Below are the code and all the weights of a small trained network. Each question names an input and a target symbol and asks about switching units off, where a switched-off unit gives its printed mean instead of its output.

import numpy as np


def w(rows, s, z=0):
    codes = np.array(rows[::2]) - 128.0
    scale = np.full(codes.shape[1], s)
    scale[-1] = z or s
    return codes * scale


def norm(h):
    return h / np.sqrt((h * h).mean(-1, keepdims=True) + 1e-5)


def f(y):
    return np.maximum(y, 0)


def softmax(a):
    e = np.exp(a - a.max(-1, keepdims=True))
    return e / e.sum(-1, keepdims=True)


def log_softmax(a):
    a = a - a.max(-1, keepdims=True)
    return a - np.log(np.exp(a).sum(-1, keepdims=True))


def net(x, mask):
    ids = ['αγδεστω'.index(c) for c in x.split()]
    T = len(ids)
    res = E[ids] + P[:T]
    r = norm(res)
    for j in range(2):
        rows = slice(2 * j, 2 * j + 2)
        q, k, v = (r @ M[0][rows].T for M in (Q, K, V))
        z = softmax(np.where(np.tri(T) > 0, q @ k.T / 2**0.5, -1e9)) @ v
        o = O[0][rows]
        res = res + np.where(mask[j], z, o[:, -1]) @ o[:, :-1]
    y = f(norm(res) @ A[0][:, :-1].T + A[0][:, -1])
    res = res + np.where(mask[2:14], y, B[0][:, -1]) @ B[0][:, :-1]
    return log_softmax(norm(res)[-1] @ U[:, :-1].T + U[:, -1])


Q, K, V, O, A, B = {}, {}, {}, {}, {}, {}
E = w([
[112,196,194,126,67],'α',
[122,178,175,98,68],'γ',
[79,182,85,126,206],'δ',
[59,185,100,117,250],'ε',
[121,95,101,80,213],'σ',
[38,191,135,72,67],'τ',
[148,108,76,144,86],'ω',
],0.02)
P = w([
[36,70,151,169,99],'0',
[126,112,182,135,65],'1',
[126,245,122,178,166],'2',
[7,57,147,154,122],'3',
[159,119,161,111,99],'4',
[148,237,97,135,191],'5',
[46,80,150,133,144],'6',
[176,127,152,76,129],'7',
[162,223,76,90,171],'8',
[78,97,152,124,166],'9',
[178,121,150,90,108],'10',
[129,186,39,80,139],'11',
],0.015)
Q[0] = w([
[54,56,213,188,136],'H0',
[193,152,27,187,88],'H0',
[106,75,150,238,105],'H1',
[3,56,241,28,248],'H1',
],0.019)
K[0] = w([
[176,136,73,103,86],'H0',
[105,104,163,220,123],'H0',
[169,184,117,143,63],'H1',
[100,168,107,3,145],'H1',
],0.024)
V[0] = w([
[209,118,1,77,91],'H0',
[155,109,96,224,78],'H0',
[69,178,179,58,86],'H1',
[176,139,255,243,235],'H1',
],0.0093)
O[0] = w([
[1,58,102,208,36,52],'H0',
[140,107,35,184,137,3],'H0',
[177,113,79,38,135,142],'H1',
[221,219,173,238,172,104],'H1',
],0.0053,0.0067)
A[0] = w([
[70,103,142,140,143,98],'N0',
[98,41,78,191,78,129],'N1',
[251,117,111,161,125,127],'N2',
[111,86,92,138,183,127],'N3',
[105,142,110,149,190,125],'N4',
[82,190,103,151,151,168],'N5',
[152,172,82,75,89,20],'N6',
[95,45,172,188,129,197],'N7',
[198,102,164,110,150,193],'N8',
[69,153,93,108,183,31],'N9',
[134,60,165,148,155,242],'N10',
[166,184,39,126,129,2],'N11',
],0.017,0.0039)
B[0] = w([
[173,113,156,92,125,186],'N0',
[52,68,20,201,81,163],'N1',
[4,144,162,169,93,146],'N2',
[106,187,130,96,73,210],'N3',
[94,136,169,201,106,226],'N4',
[106,162,86,40,118,227],'N5',
[151,154,95,189,193,179],'N6',
[172,83,115,233,204,183],'N7',
[125,51,108,133,86,207],'N8',
[191,63,128,182,142,255],'N9',
[88,187,140,58,148,194],'N10',
[208,166,77,60,168,185],'N11',
],0.022,0.009)
U = w([
[44,232,119,77,172,125],'α',
[208,124,72,90,168,113],'γ',
[124,163,162,125,69,250],'δ',
[106,108,200,143,213,119],'ε',
[54,92,72,152,125,199],'σ',
[77,67,129,8,147,51],'τ',
[192,94,150,112,75,40],'ω',
],0.011,0.0016)

Each question gives the input, a string of symbols that net reads in full, and the target symbol t.
The units are the heads (2 rows each of Q, K, V and O) and the neurons (one row each of A and B). Each row of codes is followed by its name. A weight is (code - 128) times the scale printed after its matrix; where a second scale follows, it is the last column's (O, A, B and U).
mask holds one flag per unit, heads first, then neurons. A switched-off unit (its flag False) gives its mean, the last column of its rows in O or B, instead of its output. The means were averaged over made-up inputs and are rounded, as every weight is.
A unit's drop is (log p(t) with every unit on - log p(t) with that unit switched off) / (log p(t) with every unit on - log p(t) with every unit switched off).
The circuit of an input: a set's keep is (log p(t) with only the set's units on - log p(t) with every unit switched off) / (log p(t) with every unit on - log p(t) with every unit switched off). Starting from the 12 units with the biggest drops (on a tie, the unit counted first), units are removed one at a time, each time the one whose removal leaves the highest keep (on an exact tie, the one counted first), for as long as the keep stays at least 0.8.
units of the circuit, in order: the units of the circuit, biggest drop first
top k neurons: the k neurons with the biggest drops, biggest first
which heads matter: for each layer, one digit per head in row order, 1 if its drop is at least 0.15 and else 0, layers parted by /
input σ γ σ σ ω σ δ σ τ γ, target τ: units of the circuit, in order => (H1)
input σ τ σ δ, target τ: units of the circuit, in order => (H1, N0)
input σ ε τ σ σ ε τ, target τ: which heads matter => 00
input α τ σ, target α: which heads matter => 01
input ω σ δ σ ω σ σ ω σ σ τ, target α: which heads matter => 00
input τ α ω δ ε, target ε: top 3 neurons => (N4, N11, N3)
input δ τ δ σ σ δ σ σ ω ε, target σ: top 3 neurons => (N1, N5, N3)
input ω ω α δ σ δ δ, target ε: which heads matter => 10
input γ δ ω ω δ δ σ γ γ δ, target δ: top 2 neurons => (N3, N4)
input δ ω σ σ σ σ τ τ ω τ, target σ: which heads matter => 10
input τ σ σ δ, target ε: units of the circuit, in order => (N9, N4, N8, N1)
input γ σ σ σ σ σ δ δ σ σ ε, target ε: units of the circuit, in order => (N4, N11, N1)
input γ δ δ ω ε σ γ, target ε: top 2 neurons => (N7, N3)
input σ ω ε γ δ ω γ, target σ: top 2 neurons => (N1, N9)
input γ σ α α, target ε: units of the circuit, in order => (N7)
input δ δ σ δ δ δ δ σ δ δ τ τ, target γ: which heads matter => 00
input ε δ δ δ, target δ: which heads matter => 01
input σ σ ω δ δ ω δ σ ω α, target σ: which heads matter => 10
input δ δ σ, target α: top 3 neurons => (N2, N7, N5)
input σ δ σ τ ω σ δ ω, target σ: units of the circuit, in order => (N2)
input τ γ δ ε, target τ: top 3 neurons => (N9, N5, N0)
